Below are the code and all the weights of a small trained network. Each question names an input and a target symbol and asks about switching units off, where a switched-off unit gives its printed mean instead of its output.

import numpy as np


def w(rows, s, z=0):
    codes = np.array(rows[::2]) - 128.0
    scale = np.full(codes.shape[1], s)
    scale[-1] = z or s
    return codes * scale


def f(y):
    return y / 2 * (1 + np.tanh(0.7978845608 * (y + 0.044715 * y**3)))


def softmax(a):
    e = np.exp(a - a.max(-1, keepdims=True))
    return e / e.sum(-1, keepdims=True)


def log_softmax(a):
    a = a - a.max(-1, keepdims=True)
    return a - np.log(np.exp(a).sum(-1, keepdims=True))


def net(x, mask):
    ids = ['βδζηθλτψω'.index(c) for c in x.split()]
    T = len(ids)
    res = E[ids] + P[:T]
    u = 0
    for l in range(2):
        r = res
        for j in range(3):
            rows = slice(3 * j, 3 * j + 3)
            q, k, v = (r @ M[l][rows].T for M in (Q, K, V))
            z = softmax(np.where(np.tri(T) > 0, q @ k.T / 3**0.5, -1e9)) @ v
            o = O[l][rows]
            res = res + np.where(mask[u + j], z, o[:, -1]) @ o[:, :-1]
        u += 3
        y = f(res @ A[l][:, :-1].T + A[l][:, -1])
        res = res + np.where(mask[u : u + 4], y, B[l][:, -1]) @ B[l][:, :-1]
        u += 4
    return log_softmax(res[-1] @ U[:, :-1].T + U[:, -1])


Q, K, V, O, A, B = {}, {}, {}, {}, {}, {}
E = w([
[51,62,64],'β',
[57,131,145],'δ',
[97,70,159],'ζ',
[99,80,180],'η',
[41,81,83],'θ',
[241,188,38],'λ',
[99,76,165],'τ',
[96,13,129],'ψ',
[173,9,201],'ω',
],0.015)
P = w([
[117,248,78],'0',
[126,100,124],'1',
[202,112,118],'2',
[78,88,147],'3',
[137,115,128],'4',
[197,109,122],'5',
[75,100,134],'6',
[136,119,128],'7',
[190,119,119],'8',
[77,105,130],'9',
[136,124,129],'10',
[190,120,121],'11',
[76,104,120],'12',
[134,127,127],'13',
],0.016)
Q[0] = w([
[93,102,92],'0.h0',
[250,99,92],'0.h0',
[143,143,128],'0.h0',
[135,48,74],'0.h1',
[129,117,126],'0.h1',
[122,113,172],'0.h1',
[248,47,121],'0.h2',
[140,146,125],'0.h2',
[30,176,73],'0.h2',
],0.022)
K[0] = w([
[159,199,91],'0.h0',
[148,7,65],'0.h0',
[110,113,123],'0.h0',
[166,161,175],'0.h1',
[132,131,132],'0.h1',
[124,86,150],'0.h1',
[140,240,63],'0.h2',
[105,143,91],'0.h2',
[186,14,156],'0.h2',
],0.021)
V[0] = w([
[117,201,172],'0.h0',
[144,2,53],'0.h0',
[118,177,158],'0.h0',
[121,215,249],'0.h1',
[106,56,45],'0.h1',
[138,161,165],'0.h1',
[104,130,88],'0.h2',
[119,118,88],'0.h2',
[119,217,181],'0.h2',
],0.0074)
O[0] = w([
[173,89,154,55],'0.h0',
[31,204,70,252],'0.h0',
[165,94,150,78],'0.h0',
[180,141,238,42],'0.h1',
[98,81,48,181],'0.h1',
[138,152,157,103],'0.h1',
[70,173,68,146],'0.h2',
[94,167,102,145],'0.h2',
[99,100,1,113],'0.h2',
],0.0066,0.0039)
A[0] = w([
[69,70,199,3],'0.n0',
[229,255,109,149],'0.n1',
[160,126,196,77],'0.n2',
[69,79,119,124],'0.n3',
],0.012,0.0041)
B[0] = w([
[9,242,49,206],'0.n0',
[111,29,152,151],'0.n1',
[209,69,99,131],'0.n2',
[159,165,166,254],'0.n3',
],0.015,0.0079)
Q[1] = w([
[83,81,137],'1.h0',
[141,97,139],'1.h0',
[74,123,142],'1.h0',
[35,137,212],'1.h1',
[181,141,10],'1.h1',
[84,202,254],'1.h1',
[129,98,113],'1.h2',
[137,162,78],'1.h2',
[156,145,143],'1.h2',
],0.022)
K[1] = w([
[172,161,154],'1.h0',
[106,136,166],'1.h0',
[173,151,112],'1.h0',
[163,253,138],'1.h1',
[129,4,161],'1.h1',
[191,158,29],'1.h1',
[102,102,135],'1.h2',
[128,123,186],'1.h2',
[136,108,109],'1.h2',
],0.023)
V[1] = w([
[128,90,209],'1.h0',
[7,35,88],'1.h0',
[122,123,103],'1.h0',
[90,100,55],'1.h1',
[172,140,106],'1.h1',
[106,109,156],'1.h1',
[111,109,119],'1.h2',
[178,161,115],'1.h2',
[47,81,162],'1.h2',
],0.014)
O[1] = w([
[104,106,185,100],'1.h0',
[173,3,124,220],'1.h0',
[139,127,116,144],'1.h0',
[147,177,178,247],'1.h1',
[147,146,114,67],'1.h1',
[101,121,126,141],'1.h1',
[136,151,133,150],'1.h2',
[102,74,126,72],'1.h2',
[171,210,127,215],'1.h2',
],0.016,0.012)
A[1] = w([
[75,172,7,119],'1.n0',
[48,208,4,81],'1.n1',
[136,72,162,2],'1.n2',
[31,174,62,35],'1.n3',
],0.013,0.0072)
B[1] = w([
[143,208,250,206],'1.n0',
[61,20,62,250],'1.n1',
[81,183,106,146],'1.n2',
[212,159,145,197],'1.n3',
],0.017,0.012)
U = w([
[75,52,198,162],'β',
[93,191,165,109],'δ',
[52,206,2,255],'ζ',
[155,223,44,82],'η',
[144,130,138,71],'θ',
[193,77,212,32],'λ',
[141,158,93,98],'τ',
[160,109,129,122],'ψ',
[134,77,63,168],'ω',
],0.0081,0.0064)

Each question gives the input, a string of symbols that net reads in full, and the target symbol t.
The units are the heads (3 rows each of Q, K, V and O) and the neurons (one row each of A and B). Each row of codes is followed by its name. A weight is (code - 128) times the scale printed after its matrix; where a second scale follows, it is the last column's (O, A, B and U).
mask holds one flag per unit, layer by layer, with each layer's heads first. A switched-off unit (its flag False) gives its mean, the last column of its rows in O or B, instead of its output. The means were averaged over made-up inputs and are rounded, as every weight is.
A unit's drop is (log p(t) with every unit on - log p(t) with that unit switched off) / (log p(t) with every unit on - log p(t) with every unit switched off).
The circuit of an input: a set's keep is (log p(t) with only the set's units on - log p(t) with every unit switched off) / (log p(t) with every unit on - log p(t) with every unit switched off). Starting from the 12 units with the biggest drops (on a tie, the unit counted first), units are removed one at a time, each time the one whose removal leaves the highest keep (on an exact tie, the one counted first), for as long as the keep stays at least 0.8.
units of the circuit, in order: the units of the circuit, biggest drop first
top k neurons in layer l: the k neurons of layer l with the biggest drops, biggest first
which heads matter: for each layer, one digit per head in row order, 1 if its drop is at least 0.15 and else 0, layers parted by /
input ψ ω ζ ω τ, target ζ: units of the circuit, in order => (1.n0)
input δ β β ω ψ, target ω: which heads matter => 111 / 110
input ω ω δ ω β ω ζ θ λ β τ, target δ: units of the circuit, in order => (0.n0; 1.h0; 0.n1)
input ζ ω ω β β τ δ, target β: units of the circuit, in order => (1.n1; 1.n0; 0.n0)
input ω ζ β δ ψ ψ ω ω ω η λ, target δ: top 3 neurons in layer 0 => (0.n1; 0.n0; 0.n2)
input ω δ ω ω τ, target δ: units of the circuit, in order => (0.n0; 1.n1; 1.h0; 0.n3)
input ω ω ω ω β ω, target ω: units of the circuit, in order => (1.h1; 1.n0)
input δ β ω ω β τ ζ τ, target ω: units of the circuit, in order => (0.h0; 1.n0; 1.h1)
input θ λ ω ω ω ω ω β, target η: units of the circuit, in order => (0.h2; 1.h0; 1.h1)
input β η ω ω δ, target η: which heads matter => 100 / 110
input τ δ λ, target λ: which heads matter => 000 / 011
input ω ω δ β δ, target δ: which heads matter => 111 / 110
input δ δ ζ δ τ ω θ β, target ω: units of the circuit, in order => (0.h0; 1.n0)
input δ δ δ ω θ, target ω: which heads matter => 111 / 110
input τ β λ ω δ β τ ζ, target λ: units of the circuit, in order => (0.n1; 1.n1; 1.h0)
input ω β λ ω θ, target δ: top 3 neurons in layer 0 => (0.n0; 0.n3; 0.n1)
input β δ δ ψ ζ, target η: top 3 neurons in layer 0 => (0.n1; 0.n3; 0.n2)
input ω β θ ω β ω, target ω: units of the circuit, in order => (1.n0; 1.h0)
input ω δ ω δ ω β β η ω ω τ θ τ ω, target δ: units of the circuit, in order => (0.n0; 1.h0)
input δ β δ δ ω τ β δ, target ω: which heads matter => 101 / 110
input ψ β δ ζ ζ ω τ η ω δ η, target ζ: which heads matter => 001 / 100
